Here is a tiny trained network, its code and every weight. The questions are about switching its units off for an input and a target symbol, where a switched-off unit gives its printed mean instead of its output.

import numpy as np


def w(rows, s, z=0):
    codes = np.array(rows[::2]) - 128.0
    scale = np.full(codes.shape[1], s)
    scale[-1] = z or s
    return codes * scale


def f(y):
    return np.maximum(y, 0)


def softmax(a):
    e = np.exp(a - a.max(-1, keepdims=True))
    return e / e.sum(-1, keepdims=True)


def log_softmax(a):
    a = a - a.max(-1, keepdims=True)
    return a - np.log(np.exp(a).sum(-1, keepdims=True))


def net(x, mask):
    ids = ['αβγδηπστφω'.index(c) for c in x.split()]
    T = len(ids)
    res = E[ids] + P[:T]
    u = 0
    for l in range(2):
        r = res
        for j in range(3):
            rows = slice(3 * j, 3 * j + 3)
            q, k, v = (r @ M[l][rows].T for M in (Q, K, V))
            z = softmax(np.where(np.tri(T) > 0, q @ k.T / 3**0.5, -1e9)) @ v
            o = O[l][rows]
            res = res + np.where(mask[u + j], z, o[:, -1]) @ o[:, :-1]
        u += 3
        y = f(res @ A[l][:, :-1].T + A[l][:, -1])
        res = res + np.where(mask[u : u + 8], y, B[l][:, -1]) @ B[l][:, :-1]
        u += 8
    return log_softmax(res[-1] @ U[:, :-1].T + U[:, -1])


Q, K, V, O, A, B = {}, {}, {}, {}, {}, {}
E = w([
[177,102,105,15,169,120,39,83],'α',
[174,57,128,36,141,159,83,141],'β',
[4,151,203,191,231,142,62,192],'γ',
[170,140,127,199,167,55,34,98],'δ',
[163,138,123,163,190,147,114,9],'η',
[165,96,75,33,52,48,154,121],'π',
[50,218,141,17,219,120,180,206],'σ',
[175,143,69,193,95,93,198,128],'τ',
[229,171,205,131,112,150,78,73],'φ',
[121,15,49,180,110,49,139,135],'ω',
],0.015)
P = w([
[160,105,57,132,74,151,69,135],'0',
[144,94,167,145,208,103,126,118],'1',
[148,96,152,134,201,77,146,80],'2',
[93,104,150,156,166,94,203,53],'3',
[103,130,126,146,168,62,193,2],'4',
[86,79,97,148,124,152,225,23],'5',
],0.0093)
Q[0] = w([
[136,197,153,209,179,99,172,102],'L0H0',
[93,137,147,200,178,135,167,187],'L0H0',
[162,76,133,172,122,183,194,104],'L0H0',
[107,77,142,135,173,178,178,136],'L0H1',
[164,131,115,103,101,186,121,100],'L0H1',
[89,174,160,255,165,104,106,127],'L0H1',
[152,147,142,105,119,173,85,123],'L0H2',
[144,245,107,108,52,183,117,166],'L0H2',
[89,152,109,254,193,194,114,126],'L0H2',
],0.0093)
K[0] = w([
[117,226,144,126,123,82,200,59],'L0H0',
[57,63,198,78,164,92,245,108],'L0H0',
[103,35,113,168,112,207,189,39],'L0H0',
[70,169,109,151,213,127,67,156],'L0H1',
[51,111,141,57,180,157,79,124],'L0H1',
[85,94,146,155,172,60,246,22],'L0H1',
[129,194,166,118,80,83,25,57],'L0H2',
[167,104,254,164,171,132,72,154],'L0H2',
[132,100,172,101,167,84,254,46],'L0H2',
],0.0076)
V[0] = w([
[94,88,94,100,134,99,198,35],'L0H0',
[117,159,182,146,59,79,117,167],'L0H0',
[57,143,45,55,163,201,115,138],'L0H0',
[81,115,118,64,199,139,76,130],'L0H1',
[131,196,102,95,175,119,67,129],'L0H1',
[88,170,49,131,139,1,86,36],'L0H1',
[105,231,142,173,119,70,247,66],'L0H2',
[168,177,85,152,176,152,119,191],'L0H2',
[72,106,69,74,134,40,193,124],'L0H2',
],0.0057)
O[0] = w([
[166,132,89,202,88,42,160,141,175],'L0H0',
[89,103,237,191,122,187,157,239,77],'L0H0',
[124,149,33,71,134,147,87,96,117],'L0H0',
[154,141,130,148,66,40,161,74,178],'L0H1',
[118,164,133,112,53,68,28,67,166],'L0H1',
[137,68,131,173,67,159,170,106,253],'L0H1',
[234,75,125,137,185,75,56,97,84],'L0H2',
[154,178,18,150,46,169,94,114,123],'L0H2',
[119,131,121,137,136,3,101,146,198],'L0H2',
],0.0067,0.0048)
A[0] = w([
[122,18,102,152,49,47,100,108,205],'L0N0',
[201,164,201,141,25,73,240,59,169],'L0N1',
[91,120,255,158,157,162,68,159,242],'L0N2',
[187,139,109,187,127,100,88,127,26],'L0N3',
[134,108,104,131,217,63,192,127,132],'L0N4',
[100,146,88,104,59,99,145,170,134],'L0N5',
[249,185,119,185,37,143,219,168,172],'L0N6',
[189,217,92,213,136,104,164,79,250],'L0N7',
],0.0064,0.0025)
B[0] = w([
[160,202,80,205,64,73,98,35,254],'L0N0',
[148,25,178,84,252,179,23,102,231],'L0N1',
[196,47,58,92,154,42,83,119,180],'L0N2',
[72,156,119,98,94,161,175,249,162],'L0N3',
[134,98,76,124,117,74,155,153,214],'L0N4',
[197,174,61,122,178,174,190,125,158],'L0N5',
[182,124,146,149,108,149,21,194,173],'L0N6',
[86,28,125,150,177,254,88,194,216],'L0N7',
],0.006,0.01)
Q[1] = w([
[26,176,54,141,96,138,116,112],'L1H0',
[181,133,134,11,90,134,59,160],'L1H0',
[126,147,197,167,161,219,150,169],'L1H0',
[102,131,112,241,174,142,131,125],'L1H1',
[97,207,92,125,121,107,215,162],'L1H1',
[117,148,176,147,184,141,85,178],'L1H1',
[198,116,133,110,112,116,96,66],'L1H2',
[155,140,121,123,108,85,140,75],'L1H2',
[129,94,142,185,164,121,104,149],'L1H2',
],0.011)
K[1] = w([
[32,165,138,132,167,56,165,175],'L1H0',
[135,218,126,119,51,176,40,169],'L1H0',
[152,117,255,142,164,80,132,93],'L1H0',
[97,96,151,166,219,89,112,120],'L1H1',
[75,158,86,86,212,64,213,162],'L1H1',
[238,91,169,110,162,132,135,135],'L1H1',
[177,155,100,157,130,128,57,111],'L1H2',
[62,150,71,131,125,196,152,146],'L1H2',
[116,51,95,199,145,93,114,62],'L1H2',
],0.009)
V[1] = w([
[112,115,108,215,128,130,103,96],'L1H0',
[50,135,132,121,140,77,110,191],'L1H0',
[51,83,74,94,172,150,117,156],'L1H0',
[143,142,60,124,111,40,154,103],'L1H1',
[162,110,251,127,72,110,85,87],'L1H1',
[118,116,149,36,135,127,115,82],'L1H1',
[148,113,88,83,206,107,118,180],'L1H2',
[198,107,107,119,97,105,181,185],'L1H2',
[204,168,147,110,182,179,96,167],'L1H2',
],0.012)
O[1] = w([
[189,85,170,106,171,154,146,141,253],'L1H0',
[145,152,173,99,96,132,1,157,71],'L1H0',
[170,179,90,37,188,74,97,112,161],'L1H0',
[170,101,111,124,77,118,138,102,179],'L1H1',
[57,125,140,175,149,135,74,142,122],'L1H1',
[83,189,197,84,82,160,197,53,107],'L1H1',
[161,197,115,155,102,113,136,197,178],'L1H2',
[129,161,85,150,123,159,204,231,131],'L1H2',
[85,145,98,157,184,91,76,126,73],'L1H2',
],0.0081,0.012)
A[1] = w([
[70,108,187,203,133,137,156,178,126],'L1N0',
[154,195,111,170,63,94,206,227,38],'L1N1',
[164,94,39,197,133,32,199,146,255],'L1N2',
[180,66,158,244,138,125,26,189,151],'L1N3',
[102,190,116,54,152,124,168,153,88],'L1N4',
[73,67,111,146,39,25,126,142,181],'L1N5',
[210,131,231,32,101,149,74,210,107],'L1N6',
[27,2,207,90,93,174,36,188,101],'L1N7',
],0.0058,0.0026)
B[1] = w([
[117,172,137,66,126,139,122,148,156],'L1N0',
[103,99,124,135,129,100,125,62,169],'L1N1',
[127,165,167,131,140,167,119,164,251],'L1N2',
[94,139,110,112,96,122,150,121,233],'L1N3',
[119,126,109,99,199,10,166,172,154],'L1N4',
[156,169,145,173,130,94,136,83,160],'L1N5',
[96,123,162,123,84,156,135,94,162],'L1N6',
[88,112,114,152,109,117,153,182,167],'L1N7',
],0.013,0.021)
U = w([
[89,128,97,108,87,156,162,72,34],'α',
[110,124,82,74,123,97,162,138,43],'β',
[140,128,180,39,98,153,67,137,253],'γ',
[76,2,61,106,76,70,111,141,82],'δ',
[147,105,120,109,209,142,126,89,83],'η',
[134,174,170,212,112,98,172,114,169],'π',
[145,180,89,157,118,110,63,103,97],'σ',
[157,165,81,123,157,147,95,187,192],'τ',
[50,198,120,146,134,152,144,115,179],'φ',
[138,99,167,36,92,180,155,185,143],'ω',
],0.0068,0.0024)

Each question gives the input, a string of symbols that net reads in full, and the target symbol t.
The units are the heads (3 rows each of Q, K, V and O) and the neurons (one row each of A and B). Each row of codes is followed by its name. A weight is (code - 128) times the scale printed after its matrix; where a second scale follows, it is the last column's (O, A, B and U).
mask holds one flag per unit, layer by layer, with each layer's heads first. A switched-off unit (its flag False) gives its mean, the last column of its rows in O or B, instead of its output. The means were averaged over made-up inputs and are rounded, as every weight is.
A unit's drop is (log p(t) with every unit on - log p(t) with that unit switched off) / (log p(t) with every unit on - log p(t) with every unit switched off).
The circuit of an input: a set's keep is (log p(t) with only the set's units on - log p(t) with every unit switched off) / (log p(t) with every unit on - log p(t) with every unit switched off). Starting from the 12 units with the biggest drops (on a tie, the unit counted first), units are removed one at a time, each time the one whose removal leaves the highest keep (on an exact tie, the one counted first), for as long as the keep stays at least 0.8.
circuit, biggest first: the units of the circuit, biggest drop first
unit that matters most: the unit with the biggest drop
top k neurons: the k neurons with the biggest drops, biggest first
top k neurons in layer l: the k neurons of layer l with the biggest drops, biggest first
which heads matter: for each layer, one digit per head in row order, 1 if its drop is at least 0.15 and else 0, layers parted by /
input γ φ π, target γ: circuit, biggest first => [L1H0; L0H0]
input α η γ, target η: top neuron => [L0N6]
input γ φ β δ γ, target δ: top 2 neurons in layer 1 => [L1N2; L1N7]
input γ σ ω τ τ δ, target τ: which heads matter => 101 / 010
input β σ τ β, target β: which heads matter => 101 / 110
input β δ γ δ, target δ: which heads matter => 000 / 001
input γ γ φ β, target γ: top 2 neurons => [L0N1; L0N7]
input σ φ σ, target β: circuit, biggest first => [L1H1; L1N4; L0H0; L1H0]
input φ β ω, target π: top 2 neurons in layer 1 => [L1N5; L1N2]
input π ω δ, target ω: which heads matter => 010 / 101
input γ σ β γ, target σ: which heads matter => 101 / 100
input ω α τ η α, target ω: top 3 neurons => [L0N0; L1N2; L0N1]
input ω ω α β, target ω: circuit, biggest first => [L1H2; L1H0; L0N0]
input σ η δ β ω δ, target ω: which heads matter => 000 / 101
input δ α τ β π π, target δ: circuit, biggest first => [L0N1; L1H1]
input α ω β, target α: unit that matters most => L0H1
input σ η γ δ η, target η: top 2 neurons => [L0N7; L0N1]
input σ η γ α α φ, target φ: which heads matter => 000 / 010
input σ δ π δ δ β, target σ: which heads matter => 000 / 100
input τ γ ω γ γ, target ω: unit that matters most => L0N0
input τ π ω ω α, target τ: which heads matter => 000 / 011
input σ ω δ ω φ, target ω: which heads matter => 000 / 001
input ω π α η γ, target η: top 2 neurons => [L0N7; L0N0]
input γ σ ω τ, target ω: which heads matter => 000 / 001
input δ τ σ γ, target τ: which heads matter => 011 / 010
input η π π τ, target τ: top 3 neurons in layer 0 => [L0N7; L0N1; L0N6]
input β γ γ α, target β: top 3 neurons => [L1N4; L0N0; L1N2]
